Below are the code and all the weights of a small trained network. Each question names an input and a class and asks about switching units off, where a switched-off unit gives its printed mean instead of its output.

import numpy as np


def w(rows, s, z=0):
    codes = np.array(rows[::2]) - 128.0
    scale = np.full(codes.shape[1], s)
    scale[-1] = z or s
    return codes * scale


def f(y):
    return np.maximum(y, 0)


def log_softmax(a):
    a = a - a.max(-1, keepdims=True)
    return a - np.log(np.exp(a).sum(-1, keepdims=True))


def net(x, mask):
    res = np.array(x, float).reshape(1, 3) / 4 @ E
    y = f(res @ A[0][:, :-1].T + A[0][:, -1])
    res = res + np.where(mask, y, B[0][:, -1]) @ B[0][:, :-1]
    return log_softmax(res[-1] @ U[:, :-1].T + U[:, -1])


A, B = {}, {}
E = w([
[171,5,147,58],'x0',
[52,20,99,231],'x1',
[1,124,89,22],'x2',
],0.0097)
A[0] = w([
[163,53,145,97,53],'n0',
[183,95,175,192,47],'n1',
[99,119,70,83,56],'n2',
[79,176,92,195,87],'n3',
[152,80,156,71,67],'n4',
[141,79,187,88,55],'n5',
[98,175,158,153,67],'n6',
[63,102,94,112,96],'n7',
[108,130,196,134,107],'n8',
[95,220,143,166,27],'n9',
[64,153,100,80,79],'n10',
[126,151,83,74,140],'n11',
[208,141,158,170,19],'n12',
[157,91,158,83,73],'n13',
[89,122,107,96,66],'n14',
[58,50,99,221,7],'n15',
[176,123,172,184,26],'n16',
[75,141,119,62,85],'n17',
[191,215,173,29,22],'n18',
[105,110,103,151,79],'n19',
[206,139,163,158,164],'n20',
[93,123,90,89,58],'n21',
[82,127,90,77,45],'n22',
[185,8,195,92,68],'n23',
[112,209,108,174,87],'n24',
],0.015,0.014)
B[0] = w([
[99,165,69,122,167],'n0',
[69,138,180,159,183],'n1',
[122,145,136,144,159],'n2',
[145,161,93,94,194],'n3',
[95,183,79,120,170],'n4',
[85,142,100,130,156],'n5',
[112,161,91,126,154],'n6',
[108,118,157,145,187],'n7',
[117,125,125,123,128],'n8',
[107,174,74,124,183],'n9',
[80,125,159,133,190],'n10',
[130,107,156,110,200],'n11',
[66,142,161,150,180],'n12',
[114,155,95,138,162],'n13',
[102,148,146,150,153],'n14',
[211,42,106,173,210],'n15',
[49,142,151,174,165],'n16',
[91,139,171,131,196],'n17',
[207,32,90,254,255],'n18',
[122,121,124,157,146],'n19',
[86,118,184,101,249],'n20',
[75,158,151,176,155],'n21',
[78,147,159,155,165],'n22',
[118,171,83,113,220],'n23',
[118,154,89,87,203],'n24',
],0.018,0.012)
U = w([
[153,43,93,216,132],'0',
[52,167,245,150,93],'1',
[94,209,5,96,105],'2',
[150,84,176,40,253],'3',
[207,101,167,43,99],'4',
[166,102,158,67,101],'5',
],0.012,0.035)

Each question gives the input, the list of numbers given to net, and the class t.
The units are the neurons (one row each of A and B). Each row of codes is followed by its name. A weight is (code - 128) times the scale printed after its matrix; where a second scale follows, it is the last column's (A, B and U).
mask holds one flag per neuron, in row order. A switched-off neuron (its flag False) gives its mean, the last column of its row in B, instead of its output. The means were averaged over made-up inputs and are rounded, as every weight is.
A unit's drop is (log p(t) with every unit on - log p(t) with that unit switched off) / (log p(t) with every unit on - log p(t) with every unit switched off).
The circuit of an input: a set's keep is (log p(t) with only the set's units on - log p(t) with every unit switched off) / (log p(t) with every unit on - log p(t) with every unit switched off). Starting from the 12 units with the biggest drops (on a tie, the unit counted first), units are removed one at a time, each time the one whose removal leaves the highest keep (on an exact tie, the one counted first), for as long as the keep stays at least 0.8.
units of the circuit, in order: the units of the circuit, biggest drop first
most important unit: the unit with the biggest drop
k most important neurons: the k neurons with the biggest drops, biggest first
drop when u is switched off: that unit's drop, to one decimal
input [7,-6,-2], class 2: most important unit => n23
input [4,2,2], class 2: units of the circuit, in order => (n18, n20)
input [7,-2,-8], class 1: 2 most important neurons => (n20, n1)
input [7,5,5], class 2: 2 most important neurons => (n18, n23)
input [-8,-7,-6], class 2: 3 most important neurons => (n24, n9, n15)
input [-6,-6,-4], class 0: 2 most important neurons => (n18, n23)
input [-4,0,-4], class 1: 2 most important neurons => (n20, n23)
input [5,-4,-2], class 2: 2 most important neurons => (n23, n15)
input [-1,-4,2], class 0: 2 most important neurons => (n18, n20)
input [-6,-7,-7], class 0: 2 most important neurons => (n18, n17)
input [2,-1,3], class 3: 2 most important neurons => (n18, n1)
input [0,3,4], class 1: 2 most important neurons => (n18, n7)
input [-5,-8,8], class 0: 2 most important neurons => (n18, n20)
input [-7,-7,-1], class 0: 2 most important neurons => (n18, n23)
input [0,-8,-4], class 0: drop when n18 is switched off => 7.3
input [-4,-6,-2], class 0: drop when n11 is switched off => 0.0
input [4,-8,1], class 0: drop when n18 is switched off => 2.3
input [2,1,3], class 3: drop when n1 is switched off => 0.2
